[-32, -50, -8, 92, 5] gives -8, 92
[-32, 60, 8, 100, -71] gives 8, 100
[-57, -4, 58, 94, -16, -78, -11] gives 94, 94
[-50, -9, 91, 5, -90] gives 91, 91
[-72, -99, -36, -14, 41, -38, -1] gives -14, 41
[31, 16, -17, -64, -62, -70, -101] gives -64, 31
[-26, -3, 22, -98, -102] gives 22, 22
[-71, 27, -30, -110, -54] gives -30, 27
[[-31, 81, -11, 12, -23, 36, -73], [-56, 16, 1, -11, 2, 38, 83], [5, -9, 39, 31, -102, 44, 13]] gives -11, 83
[[52, 68, -19, 56, 49, -74, 47], [25, -44, 20, -48, -44, -18, -40], [-64, 24, 96, -7, -21, 1, -4]] gives -48, 96
---
845,909,611,19,736,781 => 611

19,200,9,179,192
28,173,7,189,175
175,11,180,13,30
=> 180

108,45,110,88,193 => 110

875,884,4,669 => 4

3,-20,29,-43,-18
-22,-31,25,-26,-8
=> 25

4,42,95,40,33 => 95

13,69,41,73,66
91,27,90,45,74
=> 90

809,602,921,588,606,406
798,711,905,690,742,658
200,605,198,565,667,458
=> 198
---
[3, 51, 229, 67] --> 3, 67
[-760, 782, 726, -583, 167, 885, -312] --> -760, -312
[[20, -22, -29, 30, 16, 2], [-33, -48, 39, -10, 28, -22]] --> 20, -22
[-517, 562, 246, 537, -317] --> -517, -317
[-8, -30, -17, 49, -36] --> -8, -36
[-180, -921, 614, -377, 448, 414, 24] --> -180, 24
[[5826, 7327, 4002, 5848, 5770, 9138], [5582, 3951, 7150, 5173, 5447, 4358], [3253, 3613, 2208, 3255, 3396, 7966]] --> 5826, 7966
[[-3, 34, -39, 44, 3], [-40, 23, -4, 44, 14]] --> -3, 14
[134, 194, 212, 22] --> 134, 22
[38, 44, 32, 81, 24] --> 38, 24
---
[[-0.11  0.10 -0.13  0.08  0.09  0.09  0.12]
 [ 0.14 -0.05  0.12 -0.07  0.09 -0.02  0.04]
 [ 0.11  0.09  0.14  0.11 -0.05  0.09 -0.12]]
-0.11

[[-1.70  0.13  1.17  0.36]
 [-0.23 -0.21  1.42  0.14]]
-0.21

[[-0.077  0.073  0.082 -0.157]
 [ 0.017 -0.060  0.124  0.052]
 [-0.012  0.097  0.042  0.036]]
-0.060

[[-0.113 -0.062 -0.008 -0.103 -0.147]
 [ 0.022  0.039  0.122 -0.133 -0.045]
 [-0.025  0.010  0.137 -0.017 -0.021]]
-0.113

[[ 20.84   6.67  -2.68   0.56]
 [ 18.14   1.75 -16.56  -0.71]]
-0.71

[ 1.61 -1.74 -0.07  1.56 -0.11]
-0.07

[ 0.15 -0.08 -0.01  0.14 -0.14 -0.07 -0.10]
-0.08

[ 13.012 -18.057  -5.675   6.865   6.195]
6.195

[ -8.249 -13.207 -12.728  -0.263   5.777  14.608   0.676]
-8.249

[[-15.470  12.566  18.075 -15.210  -7.468  21.571]
 [-17.902   8.574   7.300  -8.750   0.136  10.695]
 [-17.729   8.545   7.731  -8.796   0.130  10.777]]
-15.470
---
[-74 -54 -14 101]: -14

[[  97    6   15   96   84   30]
 [ -29 -108 -105  -91  -29  -90]]: 84

[ 73  16 -85  75]: -85

[ -15 -102  -28  -19]: -28

[-11   2 -81 -20  91]: -20

[ 35  29 -90 -34 -58 -22  15]: -22

[-38  12 -44 -83 -53   0 -85]: 0
---
-50  -87   23  -41   42   -5  -10
 47  -58   44    7    0    2   42
 19   16  -19    7   42   20  -10
=> -87

 62   33   18   -5  -81
 41   63   23   47  -45
-60  -37  -75  -38   55
=> 33

 26  -22  -62   78
 25  -30  -47   83
 63  -14  -22   48
=> -22

-56   18  -64   16   40  -88    8
  9  -73   51  -28    7  -12   -4
 31   80  -62  -25  -44   45   -9
=> 18

  29   -30   -28    35     4
  60   -26   -14    47    -3
-109    11   -19   -55    15
=> -30

   6     5   -18    69   -39   -52   -66
  40     5    44  -103    44    59    61
  18    12    44   -61    52    41    47
=> 5

  62    58   -14   -31    16   -23   -24
   9     3    -9     3    -1    -2   -20
-112   -72    84    58   -52    10    90
=> 58

  90   -84    74  -101   -33
 -45    22     7    73    -8
  84   -84    69   -78   -45
=> -84
---
[ -6.46   3.57  16.14  -3.45 -18.51 -10.51 -17.01] → -18.51
[-0.076  0.096 -0.110  0.099] → 0.096
[ 1.009 -1.638  1.046  0.991  0.938] → 1.046
[11.6 -9.1 -8.8 -8.4] → -9.1
[ 0.086  0.082  0.065 -0.103  0.098  0.181] → -0.103
[ 1.32 -0.90 -0.04 -1.20 -1.01] → -0.04
[ 129.1  146.3 -110.2   32.1  117.3] → -110.2
[ 15.8   8.1   1.4 -12.1   1.0 -11.2 -17.0] → 1.0
